Each row is followed by its group and then its class within the group.
[ 58  -7  -8 -12  12 -46   0   4   9  -6  -6 -24   5   7  12   7  -4  12
   1  18 -17  11 -23   1  -9  11  -3 -10   1  -5  -2   7  -1   4 -11  10
  -3  -1 -23 -18 -14   0  17   6  -2   9 -14  39   9  16   3   0  -8 -13
 -20  51 -23   6   9  12 -21 -10   2   0 -15] => C > Gir
[ 45  -3   0  -6  14 -40  -5   3  10 -14  -8 -21   2   8   6   1  -1   2
  -8  12 -14  10 -14  -5  -1  -3  -2  -8   3   7  -1  11   1   4 -17   7
   8   1 -17 -14   8   7  13  14  -1  15  -4  36  31  22   8  10  -9 -18
 -25  36 -26   9   9  10 -13  -7   0  -3 -17] => C > Gir
[-65  -2   6  -7  -3   3  -3  -1  -2 -23  35  39 -21 -11  -3 -21   1 -15
   2  -4   4  -7  13  -9   0 -17  -2   6  -6  29  16 -13  -2 -15 -12   6
 -11 -12  -5 -19  16 -23 -19   2  18 -21  -1 -18  -7  30  -6  -4  -6  -9
  40  -4  24 -10 -11   9 -10  -1  -5  -3 -39] => P > sesol
[ 49  -3  -5  -8   7 -43   2   0   5  -3  -8 -19   2  10   7   8  -7   6
   0  13 -12  12 -23  -3  -6   4  -2  -8  -1   6  -1  -8   1  -3  -7   2
  -9  -5 -19 -14  -7   3  21   3  -4  20 -12  36  16  -5   2   4  -5  -8
 -22  49 -23  12   4  13 -13  -6   3   0 -12] => C > pipav
[ 65  -3  -4   0   9 -34  -1   6   9   6 -24 -39   8  15   7  14  -5  10
  -4   4 -12  11 -22  -3  -5   9   1  -4   1  -4  -6  14   2   9  -2  -6
   5  -4 -13   2  -3  17  21  -3 -14  26  -5  37  22 -12   3   8  -2  -4
 -37  37 -29  17  11   7  -2  -7   3   1   8] => C > pipav
[-58   2   3   7  -6  16  -4  -1  -8  16  20  30  -6  -7  -6  -2   1  -4
  15 -11  15  -8   3   2   2  -1   1  11  -9   9   5 -13  -4 -13  17 -10
 -13 -10  13   6  -8  -9  -5 -24   2  -9  -3 -27 -33 -30  -1  -8   8  22
  26 -17  26   2 -10  -7  10   8   2   3   1] => P > tese
[-68   0   8   2 -12   4  -5   4  -3   1  35  42 -16  -9  -4  -9   2  -8
  17 -13  11  -7  -6  -3   4  -7  -1  10 -16  22   7 -15  -5 -20  10  -6
 -22 -18   5  -8  -1 -21  -2 -27  12  -7 -10 -16 -33  -9   0  -5   1  16
  37   5  26   2 -11  -1   5   4   6   5 -23] => P > mebir
[-82  -3   7  -2  -9   2  -1   3  -2  -7  40  44 -21 -14  -4 -12   2  -9
  16 -10   7  -7  -4  -4   1  -6  -2   9 -16  29  10 -16  -7 -23   3   0
 -24 -16  -8 -11   1 -25 -11 -22  14 -16 -14 -14 -32  12  -4 -12  -4  10
  55   7  31  -3 -15   5  -7   2   6   4 -37] => P > mebir
[ -2  -9   3 -17  -2   6   4  -2   2 -12  23   1 -16   2  -4 -13  -7 -14
  -9  -4   0  -2   2 -12  -2 -12   2   7  -8  32   8 -12   4 -12 -13  -4
 -17  -5  -6 -34   8 -15 -14   6   1 -17  -4  -4   0 -27   0 -13 -12 -13
  28  18   9   3 -21   7 -14   2   0   3 -14] => P > sesol
[ 45  -3  -1  -2   7 -45  -3   5   5  -6  -2 -15  -2   5  11   2 -14   4
   2  13 -12  10 -21  -6  -5   3  -5 -10  -1  12   2   8  -1  -1 -10   3
  -6  -7 -20 -18  -4   3  19   2  -4  16 -10  39  12  -1   3   6  -8 -11
 -20  53 -20  12   5  14 -13 -10   3   2 -19] => C > Gir
[ 67  -3  -3  -9  13 -38  -2   3   7 -12 -20 -32   7   8  10   7  -3   6
 -13  19 -15  12  -9  -5  -3   2   3  -9   8  -2  -6  11   5  13 -16   9
  10   6 -15  -9   3   8  11  18  -7  16  -1  35  33  22   0   6  -8 -21
 -31  36 -34   7  11  15 -13  -8  -1  -4  -8] => C > Gir
[-62  -3   8  -3  -9  11  -3  -2  -4  -8  33  28 -17  -8  -7 -13  -1  -9
   7 -17  11  -8   3  -8   3 -10   0  13 -15  29   8 -12  -3 -17   1  -5
 -17 -16  -2 -10   9 -20 -11 -19   9 -15  -5 -16 -19  -5  -3  -9  -2   5
  44  -1  23  -2 -19   6  -5   4   5   3 -26] => P > mebir
[ 36  -2  -2  -5   0 -27   3   5   3  11  -3 -15   3   7   5  12  -8   7
   6   7  -8   6 -24  -2  -7  10   1   0  -7   3   0  -1  -1  -4   5  -7
 -12 -11 -14  -9 -14   3  19 -13  -9  16 -12  24  -5 -38   6  -3  -6   8
 -15  46 -15  16  -1   5  -7  -1   4   3  -5] => C > pipav
[ 39   0 -10  -5   7 -41  -1   7   6   2  -4 -11   3   7  11  10  -1   9
   5  16 -10  10 -21   1  -7   9  -3 -11   1  -2  -2   5  -2   2  -2   3
  -7  -5 -13  -9 -11   4  20  -2   0  20 -14  33  -1  -2   4   5  -4  -3
 -22  44 -17  10  11   8 -12  -5   2  -1 -14] => C > pipav
[-58   1   4  -3  -9  19   0  -4  -6 -11  30  36 -15  -9  -5 -11   0 -10
   8  -4   5  -9   6  -4   1  -8   2  11  -9  20  12 -15  -2 -16   2  -3
 -16  -4   5 -15   3 -20 -11  -6  12 -18  -3 -26 -28 -12  -2 -10   0   5
  37  -8  28  -5 -16  -5  -4   7  -3   2 -17] => P > tese
[ 69  -5  -4 -11  10 -49  -3   3   5  -1  -9 -29   2  12  10   4  -8   4
  -5  13 -15   7 -21  -8  -9   5  -4  -4   0  10   0   6   2   4 -14   1
  -2  -5 -21 -19   2   8  20   9 -10  21 -17  43  20 -19   3   0 -11 -13
 -28  57 -32  15   4  13 -16   2   3   5 -12] => C > Gir
[ 44  -8  -1 -13  12 -40  -3   2  10 -23  -3 -23  -5   9   7  -3  -6   2
  -6   7 -15  11 -11  -6   1  -3  -1  -5  -3  17   0   8   2   3 -21   9
   2  -1 -27 -21  11   4   6  13   1   7  -7  36  31  28   0   2 -10 -20
  -8  43 -23   5   5  19 -23  -5   2  -2 -26] => C > Gir
[-42  -3   8  -9  -5  16  -1  -3   2 -17  27  17 -20  -5  -7 -18  -2 -17
  -6 -20   4  -9  14 -14   7 -19   4  12  -6  32   7  -9   5 -13 -11  -5
  -7  -5   0 -20  19 -16 -14   2   4 -27   4 -13   0  -9  -6  -5  -8  -8
  30  -7  18  -3 -16   7  -4   2   4  -1 -20] => P > sesol
[ 30  -5  -1   0   7  -6   1   3   4  -8 -16 -23   4   4   0   5   2   7
  -8  -4   4   4  -4   3   9   2   3   5   0  -4 -12   6   3   7  -5   2
   9   1 -11   6   8   9  -5   3  -5   4   0  15  21  19  -3   0  -7  -9
  -5   8 -16   3   7   4  -6  -3   3  -3   0] => C > gafeb
[ 66   1  -2  -6  12 -34  -3   2   8   3 -21 -31  11   9   9   8  -1   4
  -9  17 -11   9 -14  -3  -6   6  -3 -11   3  -7   2  15   2  11  -7   7
   9   5 -14  -2  -6  14  22  14  -8  22  -2  33  26   0   3  11  -4 -11
 -43  30 -31   9  14   4  -4  -6  -1  -4   6] => C > pipav
[-54   2  11  -4  -7 -10  -6   3  -1  -3  33  33 -15  -5  -2 -11   0 -14
  11  -7   3  -6  -6 -10   1 -10  -4   7 -12  34  14 -11  -4 -18   0  -4
 -19 -18  -3 -15   4 -17   8 -15   8  -9 -10  -4 -19 -13  -2  -4  -4   7
  22  20  15  10 -11   9  -2   0   4   4 -29] => P > mebir
[-55   3   3  -5  -8  -2  -2  -1  -5  -2  37  43 -13 -11  -4 -12   0 -11
  15   3   4  -7   3  -4  -3  -7  -6   9 -10  23  15 -15  -7 -19   0   1
 -21 -10   4 -19  -7 -23  -5  -9  14 -11  -9 -12 -30  -5  -2  -7  -2   8
  28   7  25  -2 -11   4  -3  20   2   3 -25] => P > mebir
[ 48   2  -5  -7  12 -38  -5   3   4  -1 -15 -17  11   5   8   5   0  11
  -4  18 -13  20 -18  -1  -7   7  -6 -12   7  -6   1  11  -1   8  -6   8
   5   3  -9  -4  -5  10  22   9  -1  21  -1  31  18  11   4   6  -3  -9
 -42  26 -25   7  16  11  -4  -4  -1  -3   0] => C > pipav
